Below is a small trained network, with its code and all its weights. Each question gives an input and a class and asks what happens when units are switched off, that is, made to give their printed mean instead of their output.

import numpy as np


def w(rows, s, z=0):
    codes = np.array(rows[::2]) - 128.0
    scale = np.full(codes.shape[1], s)
    scale[-1] = z or s
    return codes * scale


def f(y):
    return np.maximum(y, 0)


def log_softmax(a):
    a = a - a.max(-1, keepdims=True)
    return a - np.log(np.exp(a).sum(-1, keepdims=True))


def net(x, mask):
    res = np.array(x, float).reshape(1, 8) / 4 @ E
    y = f(res @ A[0][:, :-1].T + A[0][:, -1])
    res = res + np.where(mask, y, B[0][:, -1]) @ B[0][:, :-1]
    return log_softmax(res[-1] @ U[:, :-1].T + U[:, -1])


A, B = {}, {}
E = w([
[167,10,188],'x0',
[126,127,127],'x1',
[128,128,127],'x2',
[130,129,130],'x3',
[16,42,18],'x4',
[11,159,254],'x5',
[128,130,129],'x6',
[128,129,128],'x7',
],0.0051)
A[0] = w([
[84,89,104,93],'n1',
[66,81,76,44],'n2',
[175,127,73,47],'n3',
[172,156,161,41],'n4',
[197,120,73,29],'n5',
[76,131,109,118],'n6',
[173,161,157,49],'n7',
[211,112,51,30],'n8',
[187,165,193,47],'n9',
[19,159,232,46],'n10',
[113,130,144,224],'n11',
[94,120,122,49],'n12',
[91,104,94,46],'n13',
[61,88,72,1],'n14',
[122,40,138,139],'n15',
[16,143,205,11],'n16',
[183,184,157,75],'n17',
[139,8,206,58],'n18',
[51,243,97,88],'n19',
[114,186,99,87],'n20',
[115,198,83,82],'n21',
[165,153,154,55],'n22',
],0.011,0.0079)
B[0] = w([
[84,119,171,162],'n1',
[52,134,175,166],'n2',
[146,58,118,150],'n3',
[70,142,144,140],'n4',
[136,38,106,156],'n5',
[99,166,119,166],'n6',
[69,131,154,143],'n7',
[128,7,119,177],'n8',
[46,145,170,166],'n9',
[120,23,84,213],'n10',
[123,194,2,255],'n11',
[101,99,124,130],'n12',
[73,139,129,138],'n13',
[23,154,130,150],'n14',
[159,188,145,193],'n15',
[147,33,107,179],'n16',
[52,126,142,172],'n17',
[218,147,242,179],'n18',
[214,154,224,214],'n19',
[165,130,175,154],'n20',
[171,141,201,165],'n21',
[85,137,143,138],'n22',
],0.031,0.0059)
U = w([
[168,21,3,66],'0',
[163,133,23,254],'1',
[62,142,72,53],'2',
[179,139,14,223],'3',
[239,143,100,16],'4',
],0.0061,0.0089)

Each question gives the input, the list of numbers given to net, and the class t.
The units are the neurons (one row each of A and B). Each row of codes is followed by its name. A weight is (code - 128) times the scale printed after its matrix; where a second scale follows, it is the last column's (A, B and U).
mask holds one flag per neuron, in row order. A switched-off neuron (its flag False) gives its mean, the last column of its row in B, instead of its output. The means were averaged over made-up inputs and are rounded, as every weight is.
A unit's drop is (log p(t) with every unit on - log p(t) with that unit switched off) / (log p(t) with every unit on - log p(t) with every unit switched off).
The circuit of an input: a set's keep is (log p(t) with only the set's units on - log p(t) with every unit switched off) / (log p(t) with every unit on - log p(t) with every unit switched off). Starting from the 12 units with the biggest drops (on a tie, the unit counted first), units are removed one at a time, each time the one whose removal leaves the highest keep (on an exact tie, the one counted first), for as long as the keep stays at least 0.8.
circuit, biggest first: the units of the circuit, biggest drop first
k most important neurons: the k neurons with the biggest drops, biggest first
drop when u is switched off: that unit's drop, to one decimal
input [0,7,-3,4,8,-6,1,8], class 2: circuit, biggest first : (n2, n14)
input [4,-3,4,-6,8,8,-7,-8], class 0: most important neuron : (n16)
input [8,-8,-2,-7,5,-3,-4,-6], class 4: 2 most important neurons : (n18, n15)
input [0,3,1,4,-5,0,-8,4], class 2: 2 most important neurons : (n9, n17)
input [-4,2,-2,6,7,-7,2,-1], class 0: 4 most important neurons : (n8, n3, n5, n9)
input [3,0,-1,6,-8,-7,-7,3], class 2: circuit, biggest first : (n9, n17)
input [-3,-2,2,-5,6,1,-2,-8], class 2: 3 most important neurons : (n2, n14, n1)
input [-6,8,2,-5,-8,0,-8,-1], class 2: circuit, biggest first : (n17, n9)
input [7,-4,-2,-7,7,-1,1,1], class 2: 4 most important neurons : (n2, n14, n19, n1)
input [-5,7,-4,3,-7,-8,-8,6], class 0: 2 most important neurons : (n8, n5)
input [8,-2,7,4,4,8,7,5], class 0: 4 most important neurons : (n10, n16, n19, n21)
input [-8,7,-4,-1,-5,-8,-1,-1], class 0: 3 most important neurons : (n8, n5, n3)
input [1,-8,5,-6,-6,6,6,4], class 0: 2 most important neurons : (n10, n16)
input [-5,6,-8,3,8,-8,-2,6], class 0: circuit, biggest first : (n8)
input [-8,-6,8,-5,-3,-8,-1,4], class 0: 3 most important neurons : (n8, n5, n3)
input [8,1,-4,-6,7,7,-1,5], class 4: drop when n17 is switched off : 0.1
input [-1,-2,-6,-3,-8,2,-8,8], class 2: drop when n9 is switched off : 0.1
input [-5,4,-4,5,-6,7,2,5], class 0: drop when n10 is switched off : 1.1
